Here is a tiny trained network, its code and every weight. The questions are about switching its units off for an input and a class, where a switched-off unit gives its printed mean instead of its output.

import numpy as np


def w(rows, s, z=0):
    codes = np.array(rows[::2]) - 128.0
    scale = np.full(codes.shape[1], s)
    scale[-1] = z or s
    return codes * scale


def f(y):
    return y / 2 * (1 + np.tanh(0.7978845608 * (y + 0.044715 * y**3)))


def log_softmax(a):
    a = a - a.max(-1, keepdims=True)
    return a - np.log(np.exp(a).sum(-1, keepdims=True))


def net(x, mask):
    res = np.array(x, float).reshape(1, 7) / 4 @ E
    y = f(res @ A[0][:, :-1].T + A[0][:, -1])
    res = res + np.where(mask, y, B[0][:, -1]) @ B[0][:, :-1]
    return log_softmax(res[-1] @ U[:, :-1].T + U[:, -1])


A, B = {}, {}
E = w([
[180,223,131,112,106,170,170,212,40,128,9,140],'x0',
[76,177,168,91,110,124,241,67,134,115,152,122],'x1',
[109,77,100,192,103,168,203,153,20,92,123,212],'x2',
[101,107,150,46,97,214,159,139,240,233,114,170],'x3',
[2,103,149,227,56,227,132,200,173,60,117,165],'x4',
[146,174,206,157,29,174,91,95,135,97,108,48],'x5',
[220,138,52,31,52,172,101,50,118,90,171,65],'x6',
],0.0066)
A[0] = w([
[173,76,149,102,233,113,131,118,169,204,34,160,175],'n1',
[177,60,133,131,50,118,122,58,123,70,150,90,221],'n2',
[154,67,62,184,124,92,105,135,164,122,129,189,233],'n3',
[173,217,160,122,84,172,92,209,93,152,154,171,213],'n4',
[80,33,181,143,168,152,149,208,144,133,114,207,211],'n5',
[150,151,130,114,153,87,79,155,104,88,142,103,48],'n6',
[87,157,126,156,147,32,119,92,84,51,126,90,179],'n7',
[128,153,36,75,173,166,166,171,105,109,116,48,82],'n8',
[98,232,194,78,59,111,98,65,174,111,161,151,230],'n9',
[233,155,110,88,84,192,166,149,95,47,88,126,167],'n10',
[32,237,254,121,68,165,195,109,129,146,99,121,183],'n11',
[143,174,153,71,132,129,114,112,98,176,197,95,150],'n12',
[95,87,115,95,95,63,75,47,106,106,208,96,254],'n13',
],0.0074,0.0022)
B[0] = w([
[130,153,168,143,103,54,79,165,143,203,129,162,203],'n1',
[158,168,150,173,81,221,145,81,69,77,184,120,205],'n2',
[113,123,132,125,143,229,8,117,89,162,191,160,191],'n3',
[118,64,44,34,134,127,162,169,123,112,93,154,206],'n4',
[112,106,140,162,127,171,115,173,193,127,186,250,254],'n5',
[141,147,158,214,130,103,103,86,80,141,109,147,157],'n6',
[178,132,127,139,191,140,96,125,151,40,68,143,203],'n7',
[142,190,77,116,112,79,147,112,108,152,98,158,173],'n8',
[99,38,147,135,150,120,195,111,169,134,149,23,204],'n9',
[82,160,2,47,107,146,191,32,46,194,87,169,234],'n10',
[77,63,166,153,181,110,181,204,174,113,46,97,247],'n11',
[195,153,167,155,79,115,213,85,150,139,49,103,179],'n12',
[250,221,195,151,119,164,37,141,176,57,180,28,218],'n13',
],0.0073,0.0082)
U = w([
[171,147,135,108,127,48,124,77,171,193,93,104,65],'0',
[111,157,2,75,47,155,168,89,45,137,78,135,61],'1',
[95,100,84,147,134,158,77,190,123,142,167,183,224],'2',
[64,96,153,147,155,132,188,161,162,104,76,120,251],'3',
[168,169,149,143,68,195,132,42,127,55,182,37,134],'4',
[148,141,100,173,187,88,52,134,76,59,91,139,52],'5',
],0.0088,0.0025)

Each question gives the input, the list of numbers given to net, and the class t.
The units are the neurons (one row each of A and B). Each row of codes is followed by its name. A weight is (code - 128) times the scale printed after its matrix; where a second scale follows, it is the last column's (A, B and U).
mask holds one flag per neuron, in row order. A switched-off neuron (its flag False) gives its mean, the last column of its row in B, instead of its output. The means were averaged over made-up inputs and are rounded, as every weight is.
A unit's drop is (log p(t) with every unit on - log p(t) with that unit switched off) / (log p(t) with every unit on - log p(t) with every unit switched off).
The circuit of an input: a set's keep is (log p(t) with only the set's units on - log p(t) with every unit switched off) / (log p(t) with every unit on - log p(t) with every unit switched off). Starting from the 12 units with the biggest drops (on a tie, the unit counted first), units are removed one at a time, each time the one whose removal leaves the highest keep (on an exact tie, the one counted first), for as long as the keep stays at least 0.8.
units of the circuit, in order: the units of the circuit, biggest drop first
top k neurons: the k neurons with the biggest drops, biggest first
drop of u: that unit's drop, to one decimal
input [-3,1,6,-6,3,-7,5], class 4: units of the circuit, in order : [n13; n2]
input [8,-5,0,3,-1,-1,-2], class 1: units of the circuit, in order : [n10; n4]
input [-2,1,5,7,-1,5,2], class 3: top neuron : [n11]
input [-5,-3,0,-3,-7,-2,-1], class 4: top 2 neurons : [n13; n11]
input [6,-5,0,2,-5,5,-5], class 1: top 2 neurons : [n4; n13]
input [7,5,-4,-7,0,-1,-1], class 1: top 3 neurons : [n10; n13; n5]
input [6,-1,0,0,7,-4,-5], class 2: top 3 neurons : [n5; n9; n12]
input [-8,-5,-2,1,-8,8,-8], class 4: top 2 neurons : [n13; n11]
input [-3,-2,-5,1,-5,-5,7], class 4: top 2 neurons : [n13; n2]
input [3,-5,-4,2,8,0,8], class 1: drop of n3 : 0.0
input [-5,7,-5,-2,5,-7,2], class 4: drop of n13 : 0.2
input [2,-7,-1,7,5,-4,8], class 1: drop of n10 : 0.1
input [7,7,1,-2,6,7,6], class 1: drop of n10 : 2.0
input [-3,5,7,-4,-5,-4,4], class 4: units of the circuit, in order : [n13]
